Here is a tiny trained network, its code and every weight. The questions are about switching its units off for an input and a class, where a switched-off unit gives its printed mean instead of its output.

import numpy as np


def w(rows, s, z=0):
    codes = np.array(rows[::2]) - 128.0
    scale = np.full(codes.shape[1], s)
    scale[-1] = z or s
    return codes * scale


def f(y):
    return y / 2 * (1 + np.tanh(0.7978845608 * (y + 0.044715 * y**3)))


def log_softmax(a):
    a = a - a.max(-1, keepdims=True)
    return a - np.log(np.exp(a).sum(-1, keepdims=True))


def net(x, mask):
    res = np.array(x, float).reshape(1, 7) / 4 @ E
    y = f(res @ A[0][:, :-1].T + A[0][:, -1])
    res = res + np.where(mask, y, B[0][:, -1]) @ B[0][:, :-1]
    return log_softmax(res[-1] @ U[:, :-1].T + U[:, -1])


A, B = {}, {}
E = w([
[220,55,184,177],'x0',
[128,129,128,131],'x1',
[95,163,254,146],'x2',
[130,129,127,126],'x3',
[129,129,129,126],'x4',
[130,128,128,126],'x5',
[228,207,115,158],'x6',
],0.0092)
A[0] = w([
[140,17,105,118,144],'n0',
[160,197,176,146,64],'n1',
[204,157,102,147,27],'n2',
[151,36,101,132,135],'n3',
[165,92,155,201,184],'n4',
[214,177,108,145,31],'n5',
[41,161,50,82,35],'n6',
[129,221,131,150,134],'n7',
[157,150,10,117,26],'n8',
[204,157,100,153,23],'n9',
[154,114,158,145,131],'n10',
[188,94,177,156,23],'n11',
[187,160,114,143,170],'n12',
[138,127,89,123,175],'n13',
[141,151,68,119,45],'n14',
[120,111,157,136,101],'n15',
[107,126,189,133,156],'n16',
[110,207,138,119,123],'n17',
[110,135,229,118,130],'n18',
[126,98,140,112,118],'n19',
[204,179,112,151,137],'n20',
[119,118,119,123,113],'n21',
[183,101,173,145,31],'n22',
[101,234,155,100,121],'n23',
[155,84,114,134,116],'n24',
[93,113,250,151,2],'n25',
[50,168,77,99,170],'n26',
[29,115,165,112,29],'n27',
[144,128,122,135,116],'n28',
],0.014,0.0081)
B[0] = w([
[176,210,216,163,215],'n0',
[169,79,197,174,165],'n1',
[124,190,99,111,171],'n2',
[162,192,229,148,201],'n3',
[118,166,100,101,218],'n4',
[110,188,79,91,184],'n5',
[130,250,85,107,223],'n6',
[155,80,209,155,188],'n7',
[93,20,66,121,202],'n8',
[124,192,112,102,172],'n9',
[115,121,97,114,157],'n10',
[107,49,94,127,167],'n11',
[101,84,104,128,204],'n12',
[112,159,111,123,181],'n13',
[137,88,98,137,149],'n14',
[131,144,109,133,133],'n15',
[138,104,81,126,183],'n16',
[170,87,191,168,179],'n17',
[88,109,61,120,205],'n18',
[145,151,114,148,135],'n19',
[88,92,63,107,215],'n20',
[132,134,121,134,128],'n21',
[104,65,103,138,158],'n22',
[177,84,219,204,207],'n23',
[144,145,162,152,158],'n24',
[105,231,62,57,185],'n25',
[77,98,32,67,255],'n26',
[130,17,81,141,188],'n27',
[131,132,121,132,131],'n28',
],0.023,0.0096)
U = w([
[122,241,113,31,199],'0',
[113,12,115,95,4],'1',
[232,119,255,174,165],'2',
],0.009,0.00035)

Each question gives the input, the list of numbers given to net, and the class t.
The units are the neurons (one row each of A and B). Each row of codes is followed by its name. A weight is (code - 128) times the scale printed after its matrix; where a second scale follows, it is the last column's (A, B and U).
mask holds one flag per neuron, in row order. A switched-off neuron (its flag False) gives its mean, the last column of its row in B, instead of its output. The means were averaged over made-up inputs and are rounded, as every weight is.
A unit's drop is (log p(t) with every unit on - log p(t) with that unit switched off) / (log p(t) with every unit on - log p(t) with every unit switched off).
The circuit of an input: a set's keep is (log p(t) with only the set's units on - log p(t) with every unit switched off) / (log p(t) with every unit on - log p(t) with every unit switched off). Starting from the 12 units with the biggest drops (on a tie, the unit counted first), units are removed one at a time, each time the one whose removal leaves the highest keep (on an exact tie, the one counted first), for as long as the keep stays at least 0.8.
units of the circuit, in order: the units of the circuit, biggest drop first
top k neurons: the k neurons with the biggest drops, biggest first
drop of u: that unit's drop, to one decimal
input [7,3,2,-7,8,-1,-7], class 0: units of the circuit, in order => [n25]
input [8,-6,0,4,4,-3,2], class 0: top 4 neurons => [n4 n8 n27 n3]
input [-1,-8,8,3,-7,6,1], class 2: top 2 neurons => [n26 n23]
input [0,-7,-1,5,4,7,4], class 1: top 2 neurons => [n6 n0]
input [7,2,7,-1,-4,4,5], class 1: top 2 neurons => [n11 n22]
input [-5,1,1,-2,1,2,-1], class 1: top 3 neurons => [n25 n0 n26]
input [1,-6,8,8,2,2,7], class 1: top 4 neurons => [n18 n20 n0 n3]
input [2,1,2,-1,4,-8,7], class 1: top 2 neurons => [n6 n20]
input [6,-6,7,5,6,-7,-1], class 0: top 2 neurons => [n25 n4]
input [1,3,2,-2,2,-7,-5], class 0: drop of n22 => 0.2
input [6,8,5,-1,3,-2,-2], class 0: drop of n25 => 2.9
input [-2,8,-5,7,3,5,5], class 1: drop of n8 => 0.9
